Each row has a name. Each question is about the rows just above it.

[-8.96 -0.04  5.36 -2.26  5.46  7.55  2.89  8.39 -1.11 -1.35  5.48 -5.03
 -1.37  2.68 -4.41 -1.35  7.56  7.20 -5.11 -1.52  3.12 -1.85 -0.71 -0.79
  0.32  2.23 -3.46  2.93 -1.90 -1.22 -0.03  2.94  3.74  4.34 -1.00 -1.35
 -3.03 -5.21 -5.35] = <87>
[-8.96 -0.04  5.36 -2.26  5.46  7.55  2.89  8.39 -1.11  1.60  5.48 -5.03
 -1.37  2.68 -4.41 -2.51  7.56  7.20 -5.11 -5.78  5.66  6.37  6.51  2.64
  6.85  2.06  6.60  4.01  5.80 -0.20 -0.10  2.17  6.00  5.47  1.77  1.51
  2.31  3.74  3.03] = <20>
[-4.65 -3.28 -5.10 -1.00 -6.10 -2.03  3.93 -2.72 -0.59 -2.97 -2.50  2.05
 -0.93 -4.42 -5.06  4.22 -0.10 -1.89  0.05 -3.75 -0.65 -3.40 -5.97 -5.83
 -3.87  1.00 -5.46  0.24 -4.33 -1.04 -0.70  1.97 -3.28 -0.58 -0.91 -0.16
 -7.48 -7.89 -7.09] = <201>
[-8.96 -0.04  5.36 -2.26  5.46  7.55  2.89  8.39  0.32  1.60  5.48 -5.03
 -1.37  2.68 -4.41 -2.51  7.56  7.20 -5.11 -1.52  3.12 -1.85 -0.71  0.32
  0.32  2.23 -3.46  2.93 -1.90 -1.22 -0.03  2.94  3.74 -4.35  5.14  4.81
  0.32 -2.95 -3.56] = <202>
The value that <202> holds more than once:  [0.32]
Which value appears more than once in <87>?  [-1.35]

[ 0.32  0.74  2.53 -8.68  0.94  0.53  3.15  0.68 -1.76 -4.48  1.53  0.99
 -5.95  2.52  0.67  0.83  0.21  3.52  0.06  0.55  1.16  0.90 -1.98  1.37
 -0.11 -1.69  2.55  3.52  2.71 -2.11  3.12 -2.00 -7.93 -2.51  1.92 -0.83
  2.71 -1.10  1.61 -4.26  4.11] : <145>
[-0.64 -0.63 -2.28 -2.88 -0.42 -4.38  3.80 -1.12  2.89 -2.73 -0.60 -1.16
 -0.05 -3.11 -4.61 -5.16 -0.59  0.57  0.27 -1.02  0.34 -1.86 -3.14  2.31
 -0.77 -2.66 -0.42 -1.30 -2.03 -0.30 -0.42  1.98 -2.58 -2.40 -1.51 -0.42
 -1.19 -2.25 -0.53  2.95 -2.01] : <87>
[-2.36  0.61 -1.12 -2.33 -1.88 -0.97 -0.98  2.04 -0.31 -0.97 -0.52  0.99
  4.50  1.96  0.03 -2.43  1.38  1.41  0.11 -1.65  1.87 -1.06 -1.74 -1.16
  0.38 -2.31 -0.91 -2.46 -2.46  0.92 -0.66 -2.48 -4.42  2.19 -0.47 -1.20
 -1.02  0.02 -2.31 -1.31 -1.74] : <202>
The value that <87> holds more than once:  [-0.42]
Whose row is [-0.64 -0.63 -2.28 -2.88 -0.42 -4.38  3.80 -1.12  2.89 -2.73 -0.60 -1.16
 -0.05 -3.11 -4.61 -5.16 -0.59  0.57  0.27 -1.02  0.34 -1.86 -3.14  2.31
 -0.77 -2.66 -0.42 -1.30 -2.03 -0.30 -0.42  1.98 -2.58 -2.40 -1.51 -0.42
 -1.19 -2.25 -0.53  2.95 -2.01]?  <87>

